Below is a small trained network, with its code and all its weights. Each question gives an input and a class and asks what happens when units are switched off, that is, made to give their printed mean instead of their output.

import numpy as np


def w(rows, s, z=0):
    codes = np.array(rows[::2]) - 128.0
    scale = np.full(codes.shape[1], s)
    scale[-1] = z or s
    return codes * scale


def norm(h):
    return h / np.sqrt((h * h).mean(-1, keepdims=True) + 1e-5)


def f(y):
    return y / 2 * (1 + np.tanh(0.7978845608 * (y + 0.044715 * y**3)))


def log_softmax(a):
    a = a - a.max(-1, keepdims=True)
    return a - np.log(np.exp(a).sum(-1, keepdims=True))


def net(x, mask):
    res = np.array(x, float).reshape(1, 2) / 4 @ E
    u = 0
    for l in range(4):
        y = f(norm(res) @ A[l][:, :-1].T + A[l][:, -1])
        res = res + np.where(mask[u : u + 4], y, B[l][:, -1]) @ B[l][:, :-1]
        u += 4
    return log_softmax(norm(res)[-1] @ U[:, :-1].T + U[:, -1])


A, B = {}, {}
E = w([
[181,83,255,79,131],'x0',
[101,42,64,141,35],'x1',
],0.0066)
A[0] = w([
[93,2,183,150,110,135],'0.n1',
[74,51,192,48,66,253],'0.n2',
[137,122,183,79,118,234],'0.n3',
[67,10,151,84,43,77],'0.n4',
],0.0078,0.005)
B[0] = w([
[102,107,154,128,53,198],'0.n1',
[224,196,119,103,157,254],'0.n2',
[126,112,206,116,103,215],'0.n3',
[219,68,113,172,2,206],'0.n4',
],0.0078,0.0077)
A[1] = w([
[84,52,51,193,26,88],'1.n1',
[168,68,155,177,1,253],'1.n2',
[75,142,48,215,216,47],'1.n3',
[144,245,93,166,149,125],'1.n4',
],0.0072,0.0021)
B[1] = w([
[78,195,183,92,155,195],'1.n1',
[22,63,100,195,190,254],'1.n2',
[170,123,81,109,255,179],'1.n3',
[127,37,71,121,81,173],'1.n4',
],0.0079,0.0068)
A[2] = w([
[176,92,144,39,64,3],'2.n1',
[200,232,244,2,174,53],'2.n2',
[137,72,194,187,43,154],'2.n3',
[75,233,55,146,175,113],'2.n4',
],0.008,0.0049)
B[2] = w([
[140,2,60,163,161,132],'2.n1',
[96,229,237,33,210,254],'2.n2',
[127,181,127,82,187,228],'2.n3',
[225,86,170,126,103,179],'2.n4',
],0.009,0.0073)
A[3] = w([
[204,24,154,127,20,29],'3.n1',
[154,159,54,112,211,2],'3.n2',
[174,48,76,84,254,70],'3.n3',
[220,17,153,140,33,18],'3.n4',
],0.0091,0.0057)
B[3] = w([
[195,64,218,169,118,244],'3.n1',
[199,231,96,119,204,167],'3.n2',
[128,225,72,255,172,254],'3.n3',
[242,64,165,197,81,251],'3.n4',
],0.0093,0.0044)
U = w([
[221,225,21,225,234,246],'0',
[28,33,56,216,32,254],'1',
[135,114,95,72,94,2],'2',
[182,213,249,32,223,254],'3',
[230,10,218,226,39,254],'4',
[140,112,77,31,68,2],'5',
[110,112,92,24,70,2],'6',
[117,138,115,56,43,2],'7',
],0.011,0.0075)

Each question gives the input, the list of numbers given to net, and the class t.
The units are the neurons (one row each of A and B). Each row of codes is followed by its name. A weight is (code - 128) times the scale printed after its matrix; where a second scale follows, it is the last column's (A, B and U).
mask holds one flag per neuron, layer by layer. A switched-off neuron (its flag False) gives its mean, the last column of its row in B, instead of its output. The means were averaged over made-up inputs and are rounded, as every weight is.
A unit's drop is (log p(t) with every unit on - log p(t) with that unit switched off) / (log p(t) with every unit on - log p(t) with every unit switched off).
The circuit of an input: a set's keep is (log p(t) with only the set's units on - log p(t) with every unit switched off) / (log p(t) with every unit on - log p(t) with every unit switched off). Starting from the 12 units with the biggest drops (on a tie, the unit counted first), units are removed one at a time, each time the one whose removal leaves the highest keep (on an exact tie, the one counted first), for as long as the keep stays at least 0.8.
circuit, biggest first: the units of the circuit, biggest drop first
most important unit: the unit with the biggest drop
top k neurons: the k neurons with the biggest drops, biggest first
top k neurons in layer l: the k neurons of layer l with the biggest drops, biggest first
drop of u: that unit's drop, to one decimal
input [1,2], class 4: most important unit : 0.n4
input [0,4], class 1: circuit, biggest first : (1.n2 2.n2)
input [-2,1], class 0: top 2 neurons : (1.n3 0.n3)
input [-5,6], class 1: top 3 neurons : (0.n2 1.n2 2.n2)
input [-8,7], class 1: top 4 neurons : (2.n3 2.n2 0.n2 3.n3)
input [-3,3], class 1: top 2 neurons : (1.n2 0.n2)
input [7,3], class 4: top 2 neurons : (2.n2 0.n4)
input [-2,0], class 0: top 2 neurons in layer 0 : (0.n4 0.n1)
input [-5,-8], class 0: top 2 neurons : (1.n3 1.n4)
input [-2,3], class 1: top 2 neurons : (1.n2 2.n2)
input [-5,5], class 1: top 2 neurons : (0.n2 2.n3)
input [-1,-1], class 0: drop of 0.n3 : 2.3
input [-3,5], class 1: drop of 2.n2 : 0.1
input [-6,8], class 1: drop of 0.n2 : 0.0
input [4,2], class 4: drop of 2.n2 : 2.9
